m =
[[129 128 124 126 130 125 121 138 127 130]
 [126 136 124 136 127 130 131 126 126 131]
 [131 135 110 143 130 115 110 108 110 127]
 [129 132 119 136 129 121 118 117 118 128]
 [139 119 122 118 105 150 145 155 140 141]]
Indices start at 1.
(1, 1) => 129
(3, 5) => 130
(1, 6) => 125
(1, 2) => 128
(3, 4) => 143
(2, 1) => 126
(1, 3) => 124
(3, 3) => 110
(1, 9) => 127
(4, 9) => 118
(5, 1) => 139
(5, 6) => 150
(3, 2) => 135
(5, 8) => 155
(4, 10) => 128
(4, 5) => 129

x =
[[144 137 131 112 110 138 144]
 [147 137 129 111 110 137 147]
 [147 135 131 111 107 140 147]
 [148 136 130 111 107 139 149]
 [148 135 131 111 106 141 148]
 [149 136 130 111 107 139 150]
 [147 138 128 111 110 136 148]
 [148 137 129 111 109 138 148]
 [147 138 129 111 110 136 148]]
Rows and columns are counted from 1.
row 1 col 1 => 144
row 5 col 6 => 141
row 7 col 6 => 136
row 9 col 7 => 148
row 7 col 1 => 147
row 5 col 1 => 148
row 3 col 5 => 107
row 6 col 1 => 149
row 9 col 5 => 110
row 7 col 7 => 148
row 4 col 2 => 136
row 3 col 7 => 147
row 8 col 5 => 109
row 6 col 4 => 111
row 8 col 3 => 129
row 2 col 2 => 137
row 1 col 7 => 144
row 4 col 6 => 139
row 5 col 4 => 111
row 9 col 2 => 138
row 6 col 7 => 150
row 7 col 3 => 128
row 9 col 3 => 129
row 5 col 2 => 135

grid =
128,128,129,127,128,135,127,128,123,127,105,132,125
129,128,128,128,128,127,130,144,131,129,120,118,133
127,128,127,128,128,110,127,152,126,128,151,113,123
128,127,128,127,128,109,126,149,124,128,147,103,122
128,128,128,128,128,144,126,107,122,127,102,136,126
127,128,128,129,128,145,128,134,135,126,116,140,141
Indices start at 1.
row 1 col 1 -> 128
row 5 col 10 -> 127
row 2 col 2 -> 128
row 1 col 8 -> 128
row 5 col 13 -> 126
row 3 col 13 -> 123
row 2 col 11 -> 120
row 5 col 8 -> 107
row 2 col 8 -> 144
row 2 col 13 -> 133
row 3 col 3 -> 127
row 2 col 9 -> 131
row 6 col 12 -> 140
row 5 col 5 -> 128
row 6 col 4 -> 129
row 5 col 11 -> 102
row 2 col 4 -> 128
row 6 col 7 -> 128
row 3 col 5 -> 128
row 3 col 8 -> 152
row 6 col 2 -> 128
row 5 col 2 -> 128
row 6 col 5 -> 128

X =
[[125 134 128 128 128 129 129 131 130 134]
 [119 137 138 126 138 129 120 128 131 129]
 [133 123 122 127 122 132 136 134 129 133]
 [138 125 124 120 124 147 139 126 136 126]
 [134 124 140 123 140 142 132 124 145 105]
 [127 128 129 128 129 133 127 127 127 133]
 [132 121 129 128 129 130 137 127 135 119]
 [134 118 129 136 129 120 131 127 129 119]]
Rows and columns are counted from 1.
(1, 1) -> 125
(8, 5) -> 129
(3, 2) -> 123
(2, 5) -> 138
(3, 9) -> 129
(7, 2) -> 121
(7, 8) -> 127
(2, 1) -> 119
(4, 1) -> 138
(1, 6) -> 129
(2, 7) -> 120
(7, 10) -> 119
(3, 8) -> 134
(3, 7) -> 136
(6, 6) -> 133
(5, 3) -> 140
(6, 5) -> 129
(2, 4) -> 126
(4, 4) -> 120
(5, 1) -> 134
(1, 4) -> 128
(8, 2) -> 118
(4, 3) -> 124
(7, 5) -> 129
(4, 10) -> 126

M =
141  135  117  130  133  139  115  122  132
140  128  115  133  129  146  123  125  135
133  127  107  129  134  145  125  117  128
140  131  124  137  136  139  128  133  127
138  134  115  131  138  140  121  122  124
144  130  121  136  135  143  119  128  131
142  127  124  135  143  139  125  129  125
137  122  116  131  138  140  123  121  133
Rows and columns are counted from 1.
(1, 1) -> 141
(8, 4) -> 131
(6, 1) -> 144
(3, 7) -> 125
(2, 3) -> 115
(4, 8) -> 133
(3, 3) -> 107
(5, 5) -> 138
(4, 1) -> 140
(6, 5) -> 135
(7, 6) -> 139
(1, 3) -> 117
(3, 5) -> 134
(8, 2) -> 122
(5, 8) -> 122
(1, 2) -> 135
(4, 4) -> 137
(5, 9) -> 124
(8, 9) -> 133
(6, 2) -> 130
(7, 3) -> 124
(6, 3) -> 121
(3, 4) -> 129
(7, 7) -> 125

B =
[[136 150 115 117 136 127 137 122 129 153 127 143 128 122 131 128]
 [146 144 113 116 143 118 133 125 127 149 121 136 122 127 143 137]
 [115 119 135 129 115 128 121 111 132 126 119 123 122 125 115 126]
 [121 123 136 129 121 131 126 121 133 130 127 123 129 127 117 131]
 [115 118 133 133 125 136 138 136 138 120 127 127 134 130 115 122]
 [129 128 113 126 139 126 141 142 124 123 125 142 130 128 142 118]
 [132 126 130 128 133 128 137 132 131 125 133 132 135 125 127 132]
 [117 125 125 132 118 129 121 118 126 118 115 128 115 127 130 112]]
Rows and columns are counted from 1.
row 1 col 1	136
row 1 col 16	128
row 4 col 14	127
row 8 col 2	125
row 3 col 3	135
row 7 col 5	133
row 2 col 8	125
row 2 col 14	127
row 8 col 10	118
row 1 col 15	131
row 4 col 2	123
row 4 col 15	117
row 5 col 1	115
row 5 col 12	127
row 5 col 14	130
row 5 col 2	118
row 2 col 15	143
row 7 col 4	128
row 5 col 6	136
row 8 col 3	125
row 7 col 12	132
row 3 col 6	128
row 7 col 13	135
row 1 col 12	143
row 6 col 7	141
row 1 col 14	122
row 3 col 5	115
row 7 col 8	132
row 4 col 10	130
row 7 col 6	128
row 8 col 12	128
row 4 col 16	131
row 3 col 4	129

A =
[[126 117 148 131 129 108 131 118 128]
 [146 119 109 125 113 114 110 106 116]
 [130 130 129 130 129 129 123 123 128]
 [126 124 123 127 141 145 116 129 130]
 [128 122 123 136 136 118 122 130 124]
 [131 135 134 123 126 141 121 104 128]
 [135 131 138 122 109 109 144 123 123]
 [123 127 116 129 137 144 112 124 133]]
Indices start at 1.
row 1 col 1 = 126
row 2 col 4 = 125
row 8 col 5 = 137
row 2 col 2 = 119
row 6 col 6 = 141
row 8 col 7 = 112
row 4 col 2 = 124
row 4 col 7 = 116
row 3 col 6 = 129
row 5 col 3 = 123
row 4 col 1 = 126
row 7 col 8 = 123
row 2 col 1 = 146
row 8 col 4 = 129
row 7 col 7 = 144
row 8 col 9 = 133
row 8 col 8 = 124
row 8 col 2 = 127
row 5 col 8 = 130
row 3 col 5 = 129
row 4 col 9 = 130
row 3 col 9 = 128
row 3 col 4 = 130
row 1 col 9 = 128
row 3 col 1 = 130

data =
[[133 149 109 155 153 130]
 [134 140 115 131 136 136]]
Indices start at 1.
row 1 col 1 -> 133
row 2 col 4 -> 131
row 2 col 3 -> 115
row 1 col 2 -> 149

a =
[[127 127 129 128 135 128 144 129 129 118 133 130]
 [128 129 127 128 129 127 104 129 128 138 137 127]]
Indices start at 1.
(1, 1) => 127
(1, 4) => 128
(2, 9) => 128
(2, 8) => 129
(2, 5) => 129
(1, 6) => 128
(2, 4) => 128
(1, 2) => 127
(1, 9) => 129
